Below is a small trained network, with its code and all its weights. Each question gives an input and a target symbol and asks what happens when units are switched off, that is, made to give their printed mean instead of their output.

import numpy as np


def w(rows, s, z=0):
    codes = np.array(rows[::2]) - 128.0
    scale = np.full(codes.shape[1], s)
    scale[-1] = z or s
    return codes * scale


def f(y):
    return np.maximum(y, 0)


def softmax(a):
    e = np.exp(a - a.max(-1, keepdims=True))
    return e / e.sum(-1, keepdims=True)


def log_softmax(a):
    a = a - a.max(-1, keepdims=True)
    return a - np.log(np.exp(a).sum(-1, keepdims=True))


def net(x, mask):
    ids = ['ΓΔΘΣΦαβεζηλμτω'.index(c) for c in x.split()]
    T = len(ids)
    res = E[ids] + P[:T]
    r = res
    for j in range(2):
        rows = slice(3 * j, 3 * j + 3)
        q, k, v = (r @ M[0][rows].T for M in (Q, K, V))
        z = softmax(np.where(np.tri(T) > 0, q @ k.T / 3**0.5, -1e9)) @ v
        o = O[0][rows]
        res = res + np.where(mask[j], z, o[:, -1]) @ o[:, :-1]
    y = f(res @ A[0][:, :-1].T + A[0][:, -1])
    res = res + np.where(mask[2:14], y, B[0][:, -1]) @ B[0][:, :-1]
    return log_softmax(res[-1] @ U[:, :-1].T + U[:, -1])


Q, K, V, O, A, B = {}, {}, {}, {}, {}, {}
E = w([
[110,73,120,142,137,60],'Γ',
[153,82,108,79,170,77],'Δ',
[101,76,129,56,84,113],'Θ',
[111,133,174,144,82,144],'Σ',
[177,102,129,171,168,28],'Φ',
[108,124,165,139,79,170],'α',
[140,116,161,176,53,151],'β',
[96,153,136,147,252,99],'ε',
[90,64,131,63,97,106],'ζ',
[70,159,173,157,86,153],'η',
[76,68,143,185,109,216],'λ',
[96,202,97,211,156,54],'μ',
[61,46,113,121,142,63],'τ',
[64,86,105,177,208,85],'ω',
],0.021)
P = w([
[140,131,249,113,193,91],'0',
[142,136,209,128,161,91],'1',
[139,132,180,136,141,96],'2',
[130,125,154,138,120,101],'3',
[124,120,130,140,105,106],'4',
[114,111,112,137,87,116],'5',
[105,100,89,138,75,119],'6',
[101,101,74,136,57,124],'7',
[92,89,55,134,45,130],'8',
],0.014)
Q[0] = w([
[52,151,187,208,75,208],'H0',
[131,112,128,51,46,111],'H0',
[200,253,98,109,157,163],'H0',
[193,170,49,43,168,149],'H1',
[162,127,95,144,163,73],'H1',
[69,162,153,217,93,173],'H1',
],0.011)
K[0] = w([
[36,130,98,190,128,141],'H0',
[144,120,142,100,64,159],'H0',
[135,156,249,127,142,165],'H0',
[220,159,111,85,139,164],'H1',
[159,125,146,183,156,107],'H1',
[55,150,108,188,119,108],'H1',
],0.017)
V[0] = w([
[202,87,167,99,169,158],'H0',
[145,217,164,75,116,44],'H0',
[65,168,135,161,202,149],'H0',
[182,175,113,220,151,171],'H1',
[135,133,180,139,143,110],'H1',
[2,172,138,99,71,117],'H1',
],0.0097)
O[0] = w([
[114,201,144,211,101,85,87],'H0',
[119,51,97,103,101,89,98],'H0',
[222,140,62,93,98,185,165],'H0',
[76,182,147,80,137,128,1],'H1',
[113,89,86,74,127,178,217],'H1',
[254,118,155,107,186,91,167],'H1',
],0.0097,0.0055)
A[0] = w([
[128,97,168,124,79,80,3],'N0',
[129,190,120,206,190,149,186],'N1',
[100,94,157,160,83,102,208],'N2',
[117,86,160,89,145,78,87],'N3',
[33,138,202,20,253,96,138],'N4',
[91,156,217,113,148,157,230],'N5',
[96,89,101,53,99,108,97],'N6',
[252,133,123,193,114,192,86],'N7',
[167,173,70,164,213,87,188],'N8',
[55,150,21,161,91,125,158],'N9',
[175,195,145,82,88,197,52],'N10',
[187,139,159,215,182,97,173],'N11',
],0.011,0.0056)
B[0] = w([
[121,132,51,175,189,110,184],'N0',
[91,75,84,48,209,128,182],'N1',
[79,197,74,42,88,212,255],'N2',
[151,206,79,130,208,129,221],'N3',
[56,215,165,166,81,3,173],'N4',
[179,185,133,46,84,183,170],'N5',
[91,132,136,158,179,166,213],'N6',
[74,57,212,161,167,105,230],'N7',
[41,171,92,139,90,115,200],'N8',
[248,67,163,106,185,140,201],'N9',
[150,172,53,233,215,141,169],'N10',
[11,180,163,71,103,103,202],'N11',
],0.0074,0.0089)
U = w([
[132,155,153,47,101,126,112],'Γ',
[78,70,206,101,99,83,112],'Δ',
[11,155,98,97,143,55,152],'Θ',
[84,211,174,167,184,170,23],'Σ',
[118,145,140,121,129,120,16],'Φ',
[57,159,124,106,25,171,114],'α',
[103,139,136,127,121,122,21],'β',
[211,108,222,64,178,43,195],'ε',
[135,151,158,69,84,133,183],'ζ',
[90,136,153,110,71,132,122],'η',
[118,142,109,113,60,168,146],'λ',
[158,142,115,254,124,135,231],'μ',
[184,81,13,65,149,165,183],'τ',
[113,145,130,120,129,122,3],'ω',
],0.0083,0.0052)

Each question gives the input, a string of symbols that net reads in full, and the target symbol t.
The units are the heads (3 rows each of Q, K, V and O) and the neurons (one row each of A and B). Each row of codes is followed by its name. A weight is (code - 128) times the scale printed after its matrix; where a second scale follows, it is the last column's (O, A, B and U).
mask holds one flag per unit, heads first, then neurons. A switched-off unit (its flag False) gives its mean, the last column of its rows in O or B, instead of its output. The means were averaged over made-up inputs and are rounded, as every weight is.
A unit's drop is (log p(t) with every unit on - log p(t) with that unit switched off) / (log p(t) with every unit on - log p(t) with every unit switched off).
The circuit of an input: a set's keep is (log p(t) with only the set's units on - log p(t) with every unit switched off) / (log p(t) with every unit on - log p(t) with every unit switched off). Starting from the 12 units with the biggest drops (on a tie, the unit counted first), units are removed one at a time, each time the one whose removal leaves the highest keep (on an exact tie, the one counted first), for as long as the keep stays at least 0.8.
circuit, biggest first: the units of the circuit, biggest drop first
most important unit: the unit with the biggest drop
heads that matter: for each layer, one digit per head in row order, 1 if its drop is at least 0.15 and else 0, layers parted by /
input τ μ λ τ λ, target Δ: most important unit : H1
input ε Θ μ Δ λ α, target Σ: circuit, biggest first : H0; N10
input μ ε λ Θ β ε Φ ε, target τ: heads that matter : 10
input ω μ α Θ ε τ Φ τ, target τ: heads that matter : 01
input λ ω λ α, target μ: circuit, biggest first : H0; N10
input λ λ β, target Σ: circuit, biggest first : H0; N10; N11
input τ β Σ, target Δ: circuit, biggest first : H1; N7; N3
input Σ Θ Δ τ ζ λ α η, target Σ: heads that matter : 11
input Θ Θ β, target α: circuit, biggest first : H0; N2; N9; N5
input η Θ ε Φ τ α, target Δ: circuit, biggest first : H1; N7; N3
input Δ Φ Δ λ λ β, target Σ: circuit, biggest first : H0; H1
input μ Σ λ, target τ: heads that matter : 11
input Θ Φ τ τ ω ζ Φ, target τ: heads that matter : 01
input α λ Δ λ, target Σ: heads that matter : 10
input Σ Δ Δ ω Σ, target μ: circuit, biggest first : H0; N10; N2
input Φ ω Θ Σ Γ ζ Θ η, target ε: circuit, biggest first : H1
input ω α Δ Δ β τ Σ, target Δ: circuit, biggest first : H1; N7; N11
input λ τ ζ μ α, target τ: heads that matter : 10
input Γ τ β, target Δ: circuit, biggest first : N7; H1; N11
input Δ ε η Φ, target Θ: circuit, biggest first : N11
input η Δ λ Δ μ ε τ ω λ, target μ: heads that matter : 11
input τ τ ω τ μ τ, target τ: heads that matter : 01
input μ Φ β, target τ: heads that matter : 11
